[[ -9.0 -65.0]
 [ 14.1 -24.1]
 [ 27.3  -2.8]
 [-17.8 -45.5]]
->
[-65.0  14.1]

[[ 39.5 -30.1]
 [-20.1  21.7]
 [-53.4  14.3]
 [-17.7   7.1]
 [ 59.5 -48.5]]
->
[-30.1 -20.1]

[[ -4.3   7.8]
 [-17.7 -57.8]
 [  7.6 -19.3]
 [-22.3  11.1]]
->
[  7.8 -17.7]

[[-35.2  13.3]
 [ 38.8   6.7]
 [-26.3  -6.7]
 [ 62.8  -4.8]
 [ 39.0  22.4]]
->
[13.3 38.8]

[[ 12.5  69.2]
 [ -3.1  41.6]
 [ 34.0 -31.9]
 [-38.4  29.9]]
->
[69.2 -3.1]

[[-54.6  55.9  59.4]
 [-38.8  48.9  37.7]]
->
[59.4 48.9]

[[ 51.9 -57.1]
 [ 38.5  -9.3]
 [ 29.7 -24.1]]
->
[-57.1  38.5]
---
[[ 33.9  38.6  -8.5   7.3 -48.5 -58.2  23.4  39.1 -19.2  20.0]
 [ 19.1  25.9  -3.6   6.1 -40.1 -40.2  20.2  20.6 -29.7   4.7]
 [ -9.7  -0.6   1.4 -13.6 -18.4   7.4  -8.7 -12.3 -20.1 -22.8]]
->
[[ -9.7  -0.6   1.4 -13.6 -18.4   7.4  -8.7 -12.3 -20.1 -22.8]
 [ 19.1  25.9  -3.6   6.1 -40.1 -40.2  20.2  20.6 -29.7   4.7]
 [ 33.9  38.6  -8.5   7.3 -48.5 -58.2  23.4  39.1 -19.2  20.0]]

[[  0.8 -12.5  -3.0  36.5  23.9  59.9 -23.9 -39.0]
 [ -7.0 -36.3  32.5  63.6 -11.6  -7.8   1.3  -5.3]
 [ -1.5 -10.7   7.1  21.7   1.9   9.6  -4.1  -8.6]
 [ -1.5   4.4   6.4 -18.0 -18.7 -44.0  17.4  27.4]
 [ -2.3  -2.7  10.9  -2.6 -16.1 -34.5  13.9  19.8]
 [  5.9  27.1 -23.9 -41.1  15.1  20.8  -4.1  -4.8]
 [  5.7  28.5 -26.0 -48.2  11.5  11.4  -2.6   1.0]]
->
[[  5.7  28.5 -26.0 -48.2  11.5  11.4  -2.6   1.0]
 [  5.9  27.1 -23.9 -41.1  15.1  20.8  -4.1  -4.8]
 [ -2.3  -2.7  10.9  -2.6 -16.1 -34.5  13.9  19.8]
 [ -1.5   4.4   6.4 -18.0 -18.7 -44.0  17.4  27.4]
 [ -1.5 -10.7   7.1  21.7   1.9   9.6  -4.1  -8.6]
 [ -7.0 -36.3  32.5  63.6 -11.6  -7.8   1.3  -5.3]
 [  0.8 -12.5  -3.0  36.5  23.9  59.9 -23.9 -39.0]]

[[ 13.9  25.6 -53.4  27.3]
 [ -5.0  -7.4 -21.0   8.4]]
->
[[ -5.0  -7.4 -21.0   8.4]
 [ 13.9  25.6 -53.4  27.3]]

[[ 18.7 -15.7 -28.9  -1.7   2.6 -31.4 -60.3  -6.3 -31.6  32.4   7.3  24.0
    5.1]
 [ 33.3 -15.7 -28.9   2.2   2.5 -22.5 -62.9  -0.2 -53.8  32.4  50.2  30.5
   25.6]
 [ 26.0 -15.7 -28.9  -3.0   2.5 -31.4 -65.9  44.5 -53.8  32.4   7.3  30.5
   25.6]
 [ 31.6 -15.7 -28.9  -1.7   2.5 -23.1 -62.9  -0.2 -53.8  32.4  52.5  30.5
   25.6]]
->
[[ 31.6 -15.7 -28.9  -1.7   2.5 -23.1 -62.9  -0.2 -53.8  32.4  52.5  30.5
   25.6]
 [ 26.0 -15.7 -28.9  -3.0   2.5 -31.4 -65.9  44.5 -53.8  32.4   7.3  30.5
   25.6]
 [ 33.3 -15.7 -28.9   2.2   2.5 -22.5 -62.9  -0.2 -53.8  32.4  50.2  30.5
   25.6]
 [ 18.7 -15.7 -28.9  -1.7   2.6 -31.4 -60.3  -6.3 -31.6  32.4   7.3  24.0
    5.1]]

[[  1.0  -3.5]
 [  5.6   4.7]
 [  5.2   3.0]
 [-18.2 -33.8]
 [ 29.2  50.8]
 [ 24.2  41.7]
 [  1.0  -4.4]
 [ 15.2  14.2]
 [ -5.5  -3.5]]
->
[[ -5.5  -3.5]
 [ 15.2  14.2]
 [  1.0  -4.4]
 [ 24.2  41.7]
 [ 29.2  50.8]
 [-18.2 -33.8]
 [  5.2   3.0]
 [  5.6   4.7]
 [  1.0  -3.5]]

[[-51.3 -44.9 -25.4  42.4 -67.3   0.6]
 [-15.3 -18.8   0.3  15.7 -35.0   5.4]]
->
[[-15.3 -18.8   0.3  15.7 -35.0   5.4]
 [-51.3 -44.9 -25.4  42.4 -67.3   0.6]]

[[ -5.8  27.5 -11.7]
 [  0.9  55.1   6.4]
 [ 14.5  -8.5  14.5]
 [ 30.3  -3.4  32.5]
 [ -7.1   0.5 -17.0]]
->
[[ -7.1   0.5 -17.0]
 [ 30.3  -3.4  32.5]
 [ 14.5  -8.5  14.5]
 [  0.9  55.1   6.4]
 [ -5.8  27.5 -11.7]]

[[-20.8  16.4 -54.1   3.0  18.8 -40.5   3.2  16.7 -34.2 -29.1  -4.0 -16.2
   37.9   8.0  -1.5]
 [  4.2 -63.4   1.7 -36.4  -3.3   6.0 -62.2 -47.6 -34.2 -29.1  -4.0 -54.1
   10.7 -21.2  30.5]
 [ 16.6  32.3   1.7  42.4 -36.3 -25.0 -18.6  38.1 -34.2 -18.8  57.8 -25.7
  -30.1   8.0 -65.4]
 [-20.8   0.4 -31.8  42.4   7.7  21.5 -29.5  -4.8   5.3   1.9 -35.0 -16.2
   24.3   8.0 -17.5]
 [ 16.6  32.3  12.9 -10.2 -14.3  -9.5  14.1  59.5   5.3   1.9  26.9  21.8
  -30.1 -40.7 -33.5]]
->
[[ 16.6  32.3  12.9 -10.2 -14.3  -9.5  14.1  59.5   5.3   1.9  26.9  21.8
  -30.1 -40.7 -33.5]
 [-20.8   0.4 -31.8  42.4   7.7  21.5 -29.5  -4.8   5.3   1.9 -35.0 -16.2
   24.3   8.0 -17.5]
 [ 16.6  32.3   1.7  42.4 -36.3 -25.0 -18.6  38.1 -34.2 -18.8  57.8 -25.7
  -30.1   8.0 -65.4]
 [  4.2 -63.4   1.7 -36.4  -3.3   6.0 -62.2 -47.6 -34.2 -29.1  -4.0 -54.1
   10.7 -21.2  30.5]
 [-20.8  16.4 -54.1   3.0  18.8 -40.5   3.2  16.7 -34.2 -29.1  -4.0 -16.2
   37.9   8.0  -1.5]]

[[  2.1  53.7  39.1]
 [ -5.5 -26.0 -10.9]]
->
[[ -5.5 -26.0 -10.9]
 [  2.1  53.7  39.1]]
